Here is a tiny trained network, its code and every weight. The questions are about switching its units off for an input and a class, where a switched-off unit gives its printed mean instead of its output.

import numpy as np


def w(rows, s, z=0):
    codes = np.array(rows[::2]) - 128.0
    scale = np.full(codes.shape[1], s)
    scale[-1] = z or s
    return codes * scale


def norm(h):
    return h / np.sqrt((h * h).mean(-1, keepdims=True) + 1e-5)


def f(y):
    return np.maximum(y, 0)


def log_softmax(a):
    a = a - a.max(-1, keepdims=True)
    return a - np.log(np.exp(a).sum(-1, keepdims=True))


def net(x, mask):
    res = np.array(x, float).reshape(1, 4) / 4 @ E
    u = 0
    for l in range(3):
        y = f(norm(res) @ A[l][:, :-1].T + A[l][:, -1])
        res = res + np.where(mask[u : u + 6], y, B[l][:, -1]) @ B[l][:, :-1]
        u += 6
    return log_softmax(norm(res)[-1] @ U[:, :-1].T + U[:, -1])


A, B = {}, {}
E = w([
[143,125,116,127,119,201,136,123,253,158],'x0',
[203,93,87,66,193,172,149,136,85,148],'x1',
[102,123,165,168,106,182,156,174,94,154],'x2',
[134,66,121,130,88,85,70,163,137,168],'x3',
],0.0066)
A[0] = w([
[161,113,255,193,92,174,185,234,88,158,2],'0.n0',
[182,121,85,165,165,33,94,82,155,124,117],'0.n1',
[84,157,152,231,49,145,77,96,120,124,102],'0.n2',
[67,41,90,78,139,136,84,202,122,115,46],'0.n3',
[71,193,172,153,250,153,251,121,151,77,52],'0.n4',
[159,96,165,60,159,207,145,146,76,212,95],'0.n5',
],0.0049,0.0029)
B[0] = w([
[122,73,90,142,147,118,113,172,199,1,207],'0.n0',
[112,131,124,128,160,173,146,193,153,59,217],'0.n1',
[152,157,109,74,122,105,164,157,113,158,234],'0.n2',
[69,201,179,133,113,160,26,104,72,160,163],'0.n3',
[46,147,127,144,164,152,45,83,107,165,254],'0.n4',
[146,173,95,130,78,117,176,148,112,139,233],'0.n5',
],0.0078,0.0037)
A[1] = w([
[96,166,149,126,111,131,82,142,196,86,89],'1.n0',
[109,154,158,154,75,76,212,94,150,141,4],'1.n1',
[101,106,150,151,132,74,141,118,64,86,97],'1.n2',
[141,60,168,127,63,101,2,176,151,192,118],'1.n3',
[143,106,117,97,178,106,104,81,177,57,64],'1.n4',
[116,106,110,162,91,181,141,93,215,163,36],'1.n5',
],0.0069,0.0023)
B[1] = w([
[160,132,90,113,86,94,125,142,104,111,251],'1.n0',
[117,135,103,41,78,131,132,160,212,176,153],'1.n1',
[206,131,210,161,140,153,135,113,246,187,226],'1.n2',
[64,183,138,137,190,188,126,51,76,117,255],'1.n3',
[128,50,91,181,97,83,112,160,108,56,202],'1.n4',
[170,97,254,161,192,81,123,109,75,160,223],'1.n5',
],0.0073,0.0044)
A[2] = w([
[177,147,44,76,78,153,115,116,104,170,46],'2.n0',
[81,98,114,170,128,100,113,186,89,122,194],'2.n1',
[64,156,153,105,63,101,79,142,209,162,119],'2.n2',
[103,104,134,172,105,237,181,213,134,141,246],'2.n3',
[254,147,193,131,130,125,142,100,91,139,232],'2.n4',
[158,136,189,186,170,108,151,171,141,125,241],'2.n5',
],0.0066,0.0013)
B[2] = w([
[89,217,50,141,51,55,209,170,102,188,171],'2.n0',
[182,128,39,111,148,200,109,104,251,121,186],'2.n1',
[161,125,97,61,138,162,203,156,32,154,219],'2.n2',
[116,126,56,100,94,23,78,127,139,34,223],'2.n3',
[88,114,253,116,56,121,127,116,185,195,252],'2.n4',
[202,22,132,186,156,142,114,102,156,168,247],'2.n5',
],0.0067,0.0047)
U = w([
[199,70,226,165,142,105,140,92,165,212,232],'0',
[157,70,48,141,124,86,110,170,152,3,209],'1',
[135,176,76,49,60,93,220,174,80,197,44],'2',
[36,183,104,159,196,197,73,53,71,157,6],'3',
],0.013,0.0011)

Each question gives the input, the list of numbers given to net, and the class t.
The units are the neurons (one row each of A and B). Each row of codes is followed by its name. A weight is (code - 128) times the scale printed after its matrix; where a second scale follows, it is the last column's (A, B and U).
mask holds one flag per neuron, layer by layer. A switched-off neuron (its flag False) gives its mean, the last column of its row in B, instead of its output. The means were averaged over made-up inputs and are rounded, as every weight is.
A unit's drop is (log p(t) with every unit on - log p(t) with that unit switched off) / (log p(t) with every unit on - log p(t) with every unit switched off).
The circuit of an input: a set's keep is (log p(t) with only the set's units on - log p(t) with every unit switched off) / (log p(t) with every unit on - log p(t) with every unit switched off). Starting from the 12 units with the biggest drops (on a tie, the unit counted first), units are removed one at a time, each time the one whose removal leaves the highest keep (on an exact tie, the one counted first), for as long as the keep stays at least 0.8.
circuit, biggest first: the units of the circuit, biggest drop first
most important unit: the unit with the biggest drop
k most important neurons: the k neurons with the biggest drops, biggest first
k most important neurons of layer l: the k neurons of layer l with the biggest drops, biggest first
drop when u is switched off: that unit's drop, to one decimal
input [-7,-7,-6,-4], class 0: most important unit => 1.n2
input [7,8,7,1], class 2: 3 most important neurons of layer 0 => [0.n5 0.n1 0.n4]
input [-3,-6,-5,3], class 2: 3 most important neurons => [0.n0 0.n2 2.n2]
input [2,3,3,4], class 3: 2 most important neurons => [0.n3 1.n3]
input [-3,8,5,8], class 2: 4 most important neurons => [0.n5 0.n4 2.n0 1.n5]
input [4,3,6,8], class 3: 2 most important neurons => [1.n3 0.n3]
input [-7,-8,-6,1], class 2: circuit, biggest first => [2.n2 1.n1 0.n2]
input [-4,8,-5,7], class 2: 3 most important neurons of layer 0 => [0.n4 0.n0 0.n5]
input [-8,7,-5,0], class 0: circuit, biggest first => [1.n2 2.n4]
input [-3,6,6,3], class 1: 2 most important neurons of layer 0 => [0.n0 0.n2]
input [-1,-6,-4,7], class 3: 2 most important neurons => [1.n3 0.n5]
input [4,-7,3,-6], class 2: 3 most important neurons => [0.n2 2.n2 1.n3]
input [7,2,-8,7], class 1: 2 most important neurons of layer 2 => [2.n4 2.n5]
input [0,3,3,-2], class 1: 2 most important neurons => [0.n0 2.n3]
input [-5,2,-6,7], class 3: 2 most important neurons of layer 1 => [1.n3 1.n5]
input [4,-2,-6,4], class 1: 3 most important neurons of layer 1 => [1.n4 1.n2 1.n0]
input [2,6,0,4], class 2: most important unit => 0.n5
input [4,2,6,-3], class 1: 3 most important neurons => [0.n0 2.n3 1.n2]
input [-7,-6,-4,-4], class 0: 2 most important neurons => [1.n2 0.n5]
input [5,1,7,4], class 1: circuit, biggest first => [2.n3]
input [-6,-3,5,-3], class 0: 2 most important neurons => [1.n2 0.n1]
input [-8,8,-1,0], class 0: 4 most important neurons => [1.n2 2.n4 0.n2 1.n0]
input [-4,-1,6,3], class 1: 2 most important neurons => [0.n0 1.n5]
input [-8,-7,1,-5], class 0: 3 most important neurons => [1.n2 0.n5 2.n5]
input [1,-8,8,3], class 1: 3 most important neurons of layer 0 => [0.n0 0.n5 0.n3]
input [0,-3,4,5], class 3: 2 most important neurons of layer 1 => [1.n3 1.n4]
input [2,0,-1,8], class 3: most important neuron of layer 1 => [1.n3]
input [-1,-6,-6,7], class 3: 2 most important neurons => [1.n3 0.n0]
input [-7,5,-5,-2], class 0: drop when 2.n4 is switched off => 0.1
